Below is a small trained network, with its code and all its weights. Each question gives an input and a class and asks what happens when units are switched off, that is, made to give their printed mean instead of their output.

import numpy as np


def w(rows, s, z=0):
    codes = np.array(rows[::2]) - 128.0
    scale = np.full(codes.shape[1], s)
    scale[-1] = z or s
    return codes * scale


def f(y):
    return y / 2 * (1 + np.tanh(0.7978845608 * (y + 0.044715 * y**3)))


def log_softmax(a):
    a = a - a.max(-1, keepdims=True)
    return a - np.log(np.exp(a).sum(-1, keepdims=True))


def net(x, mask):
    res = np.array(x, float).reshape(1, 7) / 4 @ E
    y = f(res @ A[0][:, :-1].T + A[0][:, -1])
    res = res + np.where(mask, y, B[0][:, -1]) @ B[0][:, :-1]
    return log_softmax(res[-1] @ U[:, :-1].T + U[:, -1])


A, B = {}, {}
E = w([
[130,128,128,129,127,128,126,129,128],'x0',
[115,163,129,7,205,147,139,182,134],'x1',
[161,137,58,66,81,45,123,158,147],'x2',
[55,66,191,99,96,72,127,175,87],'x3',
[182,185,191,88,125,82,147,92,84],'x4',
[155,64,102,57,159,149,96,71,77],'x5',
[174,125,102,122,102,162,197,215,54],'x6',
],0.012)
A[0] = w([
[165,92,133,183,154,170,199,171,58,63],'n0',
[197,176,92,167,212,132,103,64,196,68],'n1',
[255,184,241,110,110,34,145,49,97,164],'n2',
[234,146,78,177,165,163,213,174,107,78],'n3',
[143,160,239,170,172,237,143,109,144,89],'n4',
[8,27,233,101,103,70,116,159,93,110],'n5',
[108,172,139,87,210,136,130,158,134,2],'n6',
[51,124,226,134,152,188,182,125,138,71],'n7',
[144,130,164,120,86,141,202,150,39,107],'n8',
[148,133,142,120,129,148,70,78,231,102],'n9',
[158,204,195,106,134,104,166,65,89,133],'n10',
[185,201,61,142,172,205,125,88,179,69],'n11',
[119,96,99,204,30,95,102,93,84,196],'n12',
[119,90,185,161,167,200,126,114,113,111],'n13',
[65,131,162,144,139,211,140,101,76,95],'n14',
[56,94,53,154,131,170,127,144,170,10],'n15',
[96,138,172,101,144,111,63,112,189,67],'n16',
[86,79,40,140,148,152,85,175,157,143],'n17',
[193,142,85,180,77,173,154,59,146,48],'n18',
[137,143,98,91,78,51,160,153,219,206],'n19',
[85,75,54,169,140,172,96,145,155,112],'n20',
[76,133,182,100,145,90,88,114,191,120],'n21',
[130,171,173,178,86,111,168,156,172,138],'n22',
[136,125,89,114,132,179,187,243,64,141],'n23',
[83,132,120,127,129,146,105,103,141,89],'n24',
[120,223,87,66,170,214,157,114,179,36],'n25',
[73,225,124,171,110,128,197,151,195,135],'n26',
[75,163,144,11,151,143,86,206,166,118],'n27',
[135,73,96,96,136,152,103,36,46,215],'n28',
[191,93,75,94,71,66,99,162,178,150],'n29',
[160,106,133,160,29,121,92,70,94,92],'n30',
[168,47,89,84,165,118,153,77,150,53],'n31',
[95,156,205,100,143,45,103,71,214,146],'n32',
[110,195,197,188,150,86,162,204,208,82],'n33',
[16,196,85,137,126,108,56,58,93,30],'n34',
[113,129,158,126,181,119,101,57,213,52],'n35',
],0.0093,0.0024)
B[0] = w([
[120,153,115,84,52,118,150,97,150,191],'n0',
[75,165,134,118,162,48,130,176,48,217],'n1',
[121,140,126,233,149,175,90,238,191,250],'n2',
[89,131,94,113,64,115,150,162,69,217],'n3',
[216,172,64,136,135,69,127,82,192,224],'n4',
[111,66,133,195,177,2,138,154,83,232],'n5',
[119,174,186,167,125,180,177,76,181,178],'n6',
[183,119,118,100,120,75,144,109,159,193],'n7',
[76,134,84,122,82,140,110,159,100,193],'n8',
[96,170,104,62,91,115,137,126,93,189],'n9',
[101,165,111,218,150,185,70,238,176,204],'n10',
[124,50,161,189,146,15,137,144,32,225],'n11',
[130,127,218,81,135,164,210,59,150,202],'n12',
[173,191,81,128,133,114,107,80,151,186],'n13',
[175,153,89,107,115,77,107,98,183,182],'n14',
[89,168,117,239,126,176,73,198,179,171],'n15',
[106,156,123,104,62,166,172,137,89,177],'n16',
[121,154,137,207,152,154,119,193,184,181],'n17',
[79,87,199,155,153,69,192,82,113,186],'n18',
[213,104,88,100,135,95,134,78,174,199],'n19',
[85,144,130,195,163,148,122,205,182,181],'n20',
[86,155,119,101,68,130,142,124,34,185],'n21',
[119,65,134,60,157,174,142,134,98,182],'n22',
[54,152,102,76,84,126,177,122,112,227],'n23',
[118,165,110,151,116,129,124,132,118,144],'n24',
[108,109,222,151,144,98,164,93,119,211],'n25',
[156,48,112,58,180,192,77,96,88,201],'n26',
[136,156,217,135,153,156,200,63,173,214],'n27',
[123,39,90,31,202,212,105,106,97,204],'n28',
[195,175,106,141,119,80,126,81,193,198],'n29',
[120,175,181,128,141,186,193,80,146,183],'n30',
[141,105,72,106,158,177,94,81,123,172],'n31',
[71,183,70,100,127,135,99,134,96,221],'n32',
[165,50,99,19,193,192,79,106,82,204],'n33',
[124,170,107,116,83,148,151,94,88,171],'n34',
[108,168,117,88,43,155,83,108,123,193],'n35',
],0.0073,0.015)
U = w([
[106,103,166,145,156,44,112,135,89,255],'0',
[76,171,84,103,42,150,109,121,107,72],'1',
[123,145,251,130,155,167,153,68,174,99],'2',
[161,61,77,86,208,210,66,110,117,105],'3',
[115,156,111,183,152,175,68,193,195,99],'4',
[228,159,56,125,126,72,99,86,203,97],'5',
],0.013,0.0068)

Each question gives the input, the list of numbers given to net, and the class t.
The units are the neurons (one row each of A and B). Each row of codes is followed by its name. A weight is (code - 128) times the scale printed after its matrix; where a second scale follows, it is the last column's (A, B and U).
mask holds one flag per neuron, in row order. A switched-off neuron (its flag False) gives its mean, the last column of its row in B, instead of its output. The means were averaged over made-up inputs and are rounded, as every weight is.
A unit's drop is (log p(t) with every unit on - log p(t) with that unit switched off) / (log p(t) with every unit on - log p(t) with every unit switched off).
The circuit of an input: a set's keep is (log p(t) with only the set's units on - log p(t) with every unit switched off) / (log p(t) with every unit on - log p(t) with every unit switched off). Starting from the 12 units with the biggest drops (on a tie, the unit counted first), units are removed one at a time, each time the one whose removal leaves the highest keep (on an exact tie, the one counted first), for as long as the keep stays at least 0.8.
units of the circuit, in order: the units of the circuit, biggest drop first
most important unit: the unit with the biggest drop
k most important neurons: the k neurons with the biggest drops, biggest first
drop when u is switched off: that unit's drop, to one decimal
input [1,-3,0,7,6,3,8], class 1: most important unit -> n8
input [-2,7,6,4,4,-5,-5], class 2: 3 most important neurons -> n27, n4, n6
input [-7,5,-6,3,0,-5,1], class 5: units of the circuit, in order -> n4, n7
input [5,-8,-1,-7,-8,-2,5], class 2: 2 most important neurons -> n12, n18
input [8,3,-1,-8,7,-7,-2], class 0: 3 most important neurons -> n11, n1, n25
input [3,6,3,0,7,6,4], class 4: units of the circuit, in order -> n2, n10
input [-1,-3,-6,-1,6,5,7], class 1: 3 most important neurons -> n0, n8, n3
input [-4,-7,7,4,-8,-3,2], class 4: 2 most important neurons -> n15, n20
input [5,1,-4,-4,-6,1,4], class 4: 2 most important neurons -> n15, n20
input [8,2,8,6,4,-7,4], class 5: 2 most important neurons -> n19, n29
input [-4,8,-2,8,-8,8,7], class 0: 2 most important neurons -> n5, n2
input [-5,8,-1,-8,-6,-8,2], class 0: 2 most important neurons -> n11, n25
input [-1,4,2,-5,8,-2,7], class 4: 2 most important neurons -> n2, n10
input [4,-5,6,5,0,8,-5], class 3: most important unit -> n28
input [8,-3,-4,-8,-7,4,4], class 0: 2 most important neurons -> n11, n18
input [0,-1,7,-7,-2,5,1], class 0: drop when n4 is switched off -> 0.2
input [5,0,-5,-3,8,-1,3], class 4: drop when n2 is switched off -> 0.1
input [0,2,8,-8,-5,-7,7], class 0: drop when n11 is switched off -> 0.5
